Below are the code and all the weights of a small trained network. Each question names an input and a target symbol and asks about switching units off, where a switched-off unit gives its printed mean instead of its output.

import numpy as np


def w(rows, s, z=0):
    codes = np.array(rows[::2]) - 128.0
    scale = np.full(codes.shape[1], s)
    scale[-1] = z or s
    return codes * scale


def norm(h):
    return h / np.sqrt((h * h).mean(-1, keepdims=True) + 1e-5)


def f(y):
    return np.maximum(y, 0)


def softmax(a):
    e = np.exp(a - a.max(-1, keepdims=True))
    return e / e.sum(-1, keepdims=True)


def log_softmax(a):
    a = a - a.max(-1, keepdims=True)
    return a - np.log(np.exp(a).sum(-1, keepdims=True))


def net(x, mask):
    ids = ['αδζημξπστψ'.index(c) for c in x.split()]
    T = len(ids)
    res = E[ids] + P[:T]
    r = norm(res)
    for j in range(3):
        rows = slice(4 * j, 4 * j + 4)
        q, k, v = (r @ M[0][rows].T for M in (Q, K, V))
        z = softmax(np.where(np.tri(T) > 0, q @ k.T / 4**0.5, -1e9)) @ v
        o = O[0][rows]
        res = res + np.where(mask[j], z, o[:, -1]) @ o[:, :-1]
    y = f(norm(res) @ A[0][:, :-1].T + A[0][:, -1])
    res = res + np.where(mask[3:11], y, B[0][:, -1]) @ B[0][:, :-1]
    return log_softmax(norm(res)[-1] @ U[:, :-1].T + U[:, -1])


Q, K, V, O, A, B = {}, {}, {}, {}, {}, {}
E = w([
[88,109,123,101,116],'α',
[89,127,168,139,110],'δ',
[104,118,120,109,142],'ζ',
[189,19,165,6,15],'η',
[210,72,118,121,60],'μ',
[138,146,134,117,92],'ξ',
[176,89,154,51,141],'π',
[136,96,161,197,126],'σ',
[121,109,92,163,241],'τ',
[219,79,230,5,103],'ψ',
],0.016)
P = w([
[224,179,154,197,138],'0',
[163,222,37,177,131],'1',
[28,130,204,59,91],'2',
[150,187,73,157,164],'3',
[55,66,253,23,176],'4',
[145,162,76,159,168],'5',
[51,54,216,41,132],'6',
[141,140,60,145,160],'7',
[68,9,197,24,157],'8',
[144,112,63,136,174],'9',
[83,9,185,39,125],'10',
[144,170,47,152,145],'11',
],0.0069)
Q[0] = w([
[175,108,156,174,159],'H0',
[83,76,159,145,128],'H0',
[185,134,70,130,197],'H0',
[115,166,145,173,135],'H0',
[221,161,112,246,143],'H1',
[191,233,56,120,126],'H1',
[196,89,158,99,131],'H1',
[129,81,93,92,150],'H1',
[77,178,143,152,118],'H2',
[120,191,93,159,72],'H2',
[122,177,87,149,167],'H2',
[112,77,140,127,150],'H2',
],0.013)
K[0] = w([
[102,120,91,119,108],'H0',
[123,36,136,98,151],'H0',
[79,169,80,135,121],'H0',
[158,149,90,167,84],'H0',
[145,185,174,94,96],'H1',
[146,248,115,113,103],'H1',
[197,94,126,126,124],'H1',
[130,43,100,85,129],'H1',
[35,182,100,114,81],'H2',
[125,189,110,114,86],'H2',
[120,187,102,171,159],'H2',
[115,90,162,139,157],'H2',
],0.013)
V[0] = w([
[254,94,191,110,110],'H0',
[145,75,96,159,118],'H0',
[173,85,128,106,128],'H0',
[131,131,193,133,157],'H0',
[125,103,172,158,86],'H1',
[175,157,185,84,73],'H1',
[135,141,175,200,155],'H1',
[100,69,192,174,162],'H1',
[175,53,193,152,174],'H2',
[160,105,130,145,175],'H2',
[64,99,78,144,76],'H2',
[142,130,186,114,132],'H2',
],0.0099)
O[0] = w([
[126,81,176,43,135,147],'H0',
[144,69,127,218,195,112],'H0',
[213,168,183,127,154,166],'H0',
[73,172,164,63,184,171],'H0',
[254,150,156,116,179,126],'H1',
[195,122,40,233,20,94],'H1',
[150,44,89,107,201,88],'H1',
[181,74,135,85,191,209],'H1',
[122,222,89,138,105,252],'H2',
[76,175,138,150,104,164],'H2',
[121,80,148,133,220,93],'H2',
[129,139,119,162,166,174],'H2',
],0.0049,0.003)
A[0] = w([
[81,207,65,168,61,129],'N0',
[50,207,165,100,207,109],'N1',
[75,155,227,39,126,21],'N2',
[158,11,168,65,112,157],'N3',
[106,163,255,146,184,254],'N4',
[241,155,126,87,78,39],'N5',
[142,102,132,157,80,245],'N6',
[181,154,65,101,147,177],'N7',
],0.0089,0.0016)
B[0] = w([
[142,78,161,64,181,205],'N0',
[95,63,157,164,150,251],'N1',
[199,190,128,244,49,254],'N2',
[179,178,148,149,187,251],'N3',
[121,115,81,25,73,217],'N4',
[30,144,88,162,175,197],'N5',
[183,84,154,130,172,168],'N6',
[2,156,144,103,46,159],'N7',
],0.0079,0.0067)
U = w([
[72,98,197,216,56,22],'α',
[196,103,174,84,231,18],'δ',
[67,68,149,100,178,205],'ζ',
[171,128,80,28,77,221],'η',
[147,122,42,152,57,253],'μ',
[170,15,140,112,49,54],'ξ',
[82,182,48,45,106,167],'π',
[194,88,137,250,135,112],'σ',
[114,206,61,182,186,141],'τ',
[141,240,93,124,123,199],'ψ',
],0.013,0.0046)

Each question gives the input, a string of symbols that net reads in full, and the target symbol t.
The units are the heads (4 rows each of Q, K, V and O) and the neurons (one row each of A and B). Each row of codes is followed by its name. A weight is (code - 128) times the scale printed after its matrix; where a second scale follows, it is the last column's (O, A, B and U).
mask holds one flag per unit, heads first, then neurons. A switched-off unit (its flag False) gives its mean, the last column of its rows in O or B, instead of its output. The means were averaged over made-up inputs and are rounded, as every weight is.
A unit's drop is (log p(t) with every unit on - log p(t) with that unit switched off) / (log p(t) with every unit on - log p(t) with every unit switched off).
The circuit of an input: a set's keep is (log p(t) with only the set's units on - log p(t) with every unit switched off) / (log p(t) with every unit on - log p(t) with every unit switched off). Starting from all 11 units, units are removed one at a time, each time the one whose removal leaves the highest keep (on an exact tie, the one counted first), for as long as the keep stays at least 0.8.
circuit, biggest first: the units of the circuit, biggest drop first
unit that matters most: the unit with the biggest drop
k most important neurons: the k neurons with the biggest drops, biggest first
drop of u: that unit's drop, to one decimal
input μ ζ α ζ σ ζ α, target δ: circuit, biggest first -> [H1; N3]
input ζ ζ σ σ η, target δ: circuit, biggest first -> [N3; H1]
input ζ α ζ α ζ σ ζ α, target α: circuit, biggest first -> [H1; N2; N1]
input σ ζ ζ α ξ σ ζ ζ π σ μ, target δ: circuit, biggest first -> [N2; N3]
input ζ ζ ζ ζ μ, target σ: circuit, biggest first -> [N4; H1]
input η ζ ζ ζ σ δ ζ, target δ: circuit, biggest first -> [H1]
input α σ α, target δ: circuit, biggest first -> [H2; H1; N3]
input α ζ ζ α η μ ψ ψ, target ψ: 2 most important neurons -> [N5; N4]
input α σ π μ ξ, target ψ: 2 most important neurons -> [N2; N3]
input σ ζ ξ, target δ: circuit, biggest first -> [H2; N3]
input η ζ ζ π π ζ σ ξ, target ξ: 2 most important neurons -> [N0; N2]
input ξ ζ μ ξ ζ ζ σ ζ η, target δ: 2 most important neurons -> [N3; N4]
input ζ δ ζ α α ζ σ α α μ ζ, target σ: 2 most important neurons -> [N2; N1]
input σ σ μ, target δ: unit that matters most -> N2
input ζ π σ ξ π π ξ, target ψ: 2 most important neurons -> [N2; N5]
input ζ ζ σ η μ ζ ζ ζ, target ζ: drop of H1 -> 0.2
input δ ξ η ξ ζ σ σ ζ μ μ, target μ: drop of H1 -> 0.4
input ζ ζ σ μ ζ ζ ζ, target α: drop of N1 -> 0.6
